Here is a tiny trained network, its code and every weight. The questions are about switching its units off for an input and a target symbol, where a switched-off unit gives its printed mean instead of its output.

import numpy as np


def w(rows, s, z=0):
    codes = np.array(rows[::2]) - 128.0
    scale = np.full(codes.shape[1], s)
    scale[-1] = z or s
    return codes * scale


def norm(h):
    return h / np.sqrt((h * h).mean(-1, keepdims=True) + 1e-5)


def f(y):
    return np.maximum(y, 0)


def softmax(a):
    e = np.exp(a - a.max(-1, keepdims=True))
    return e / e.sum(-1, keepdims=True)


def log_softmax(a):
    a = a - a.max(-1, keepdims=True)
    return a - np.log(np.exp(a).sum(-1, keepdims=True))


def net(x, mask):
    ids = ['αβδηθψ'.index(c) for c in x.split()]
    T = len(ids)
    res = E[ids] + P[:T]
    u = 0
    for l in range(2):
        r = norm(res)
        for j in range(2):
            rows = slice(2 * j, 2 * j + 2)
            q, k, v = (r @ M[l][rows].T for M in (Q, K, V))
            z = softmax(np.where(np.tri(T) > 0, q @ k.T / 2**0.5, -1e9)) @ v
            o = O[l][rows]
            res = res + np.where(mask[u + j], z, o[:, -1]) @ o[:, :-1]
        u += 2
        y = f(norm(res) @ A[l][:, :-1].T + A[l][:, -1])
        res = res + np.where(mask[u : u + 4], y, B[l][:, -1]) @ B[l][:, :-1]
        u += 4
    return log_softmax(norm(res)[-1] @ U[:, :-1].T + U[:, -1])


Q, K, V, O, A, B = {}, {}, {}, {}, {}, {}
E = w([
[49,200,139],'α',
[148,200,82],'β',
[191,161,201],'δ',
[79,47,127],'η',
[206,148,87],'θ',
[8,51,172],'ψ',
],0.018)
P = w([
[181,123,2],'0',
[225,162,88],'1',
[196,160,144],'2',
[205,139,170],'3',
[208,168,184],'4',
[192,190,209],'5',
],0.0032)
Q[0] = w([
[120,253,117],'L0H0',
[91,97,175],'L0H0',
[123,165,175],'L0H1',
[100,220,200],'L0H1',
],0.023)
K[0] = w([
[200,135,237],'L0H0',
[122,31,56],'L0H0',
[104,181,188],'L0H1',
[65,249,216],'L0H1',
],0.016)
V[0] = w([
[10,187,69],'L0H0',
[92,65,251],'L0H0',
[8,185,106],'L0H1',
[111,168,78],'L0H1',
],0.013)
O[0] = w([
[129,250,69,149],'L0H0',
[81,60,75,91],'L0H0',
[47,145,124,253],'L0H1',
[86,86,120,180],'L0H1',
],0.013,0.011)
A[0] = w([
[134,121,120,5],'L0N0',
[246,132,118,101],'L0N1',
[158,70,118,52],'L0N2',
[147,112,206,97],'L0N3',
],0.013,0.0029)
B[0] = w([
[106,143,216,128],'L0N0',
[129,2,182,254],'L0N1',
[112,183,13,177],'L0N2',
[220,168,102,206],'L0N3',
],0.0084,0.0031)
Q[1] = w([
[121,179,133],'L1H0',
[113,89,180],'L1H0',
[251,210,76],'L1H1',
[191,207,190],'L1H1',
],0.019)
K[1] = w([
[138,177,95],'L1H0',
[92,163,115],'L1H0',
[121,183,28],'L1H1',
[160,251,89],'L1H1',
],0.019)
V[1] = w([
[131,111,50],'L1H0',
[200,78,106],'L1H0',
[205,36,131],'L1H1',
[105,20,6],'L1H1',
],0.013)
O[1] = w([
[187,104,129,115],'L1H0',
[122,245,178,1],'L1H0',
[118,201,14,16],'L1H1',
[236,168,89,50],'L1H1',
],0.011,0.0056)
A[1] = w([
[198,126,205,171],'L1N0',
[101,146,238,126],'L1N1',
[216,119,186,116],'L1N2',
[156,7,179,254],'L1N3',
],0.017,0.00089)
B[1] = w([
[89,6,174,179],'L1N0',
[243,166,121,254],'L1N1',
[27,117,217,176],'L1N2',
[72,164,69,218],'L1N3',
],0.017,0.0089)
U = w([
[24,104,70,132],'α',
[151,180,68,153],'β',
[83,151,114,4],'δ',
[38,254,138,139],'η',
[169,183,168,223],'θ',
[82,83,203,100],'ψ',
],0.012,0.0045)

Each question gives the input, a string of symbols that net reads in full, and the target symbol t.
The units are the heads (2 rows each of Q, K, V and O) and the neurons (one row each of A and B). Each row of codes is followed by its name. A weight is (code - 128) times the scale printed after its matrix; where a second scale follows, it is the last column's (O, A, B and U).
mask holds one flag per unit, layer by layer, with each layer's heads first. A switched-off unit (its flag False) gives its mean, the last column of its rows in O or B, instead of its output. The means were averaged over made-up inputs and are rounded, as every weight is.
A unit's drop is (log p(t) with every unit on - log p(t) with that unit switched off) / (log p(t) with every unit on - log p(t) with every unit switched off).
The circuit of an input: a set's keep is (log p(t) with only the set's units on - log p(t) with every unit switched off) / (log p(t) with every unit on - log p(t) with every unit switched off). Starting from all 12 units, units are removed one at a time, each time the one whose removal leaves the highest keep (on an exact tie, the one counted first), for as long as the keep stays at least 0.8.
units of the circuit, in order: the units of the circuit, biggest drop first
most important unit: the unit with the biggest drop
top k neurons: the k neurons with the biggest drops, biggest first
which heads matter: for each layer, one digit per head in row order, 1 if its drop is at least 0.15 and else 0, layers parted by /
drop of u: that unit's drop, to one decimal
input β β δ β β, target β: units of the circuit, in order	L0H0, L1H1, L0H1
input ψ β δ θ θ, target β: top 3 neurons	L0N2, L0N1, L1N0
input δ α α α α θ, target α: which heads matter	11 / 00
input β θ β, target ψ: which heads matter	01 / 00
input ψ β θ β, target ψ: which heads matter	11 / 00
input δ β ψ β, target β: units of the circuit, in order	L1H1, L0H0, L0H1
input η θ α θ, target η: which heads matter	11 / 11
input β α η η α, target β: which heads matter	10 / 01
input θ α α θ, target η: which heads matter	10 / 11
input β α α η α, target β: units of the circuit, in order	L0H0, L1H1
input η α β, target θ: units of the circuit, in order	L1H1, L1N1
input β δ η β α θ, target α: most important unit	L1N1
input α α δ α α, target α: which heads matter	10 / 00
input β α θ α, target ψ: which heads matter	10 / 01
input ψ α η α β, target θ: which heads matter	00 / 01
input β ψ α θ α, target ψ: drop of L1H1	1.6
input δ θ α α ψ β, target α: drop of L0H1	0.2
input η α β α, target θ: drop of L1N0	0.0
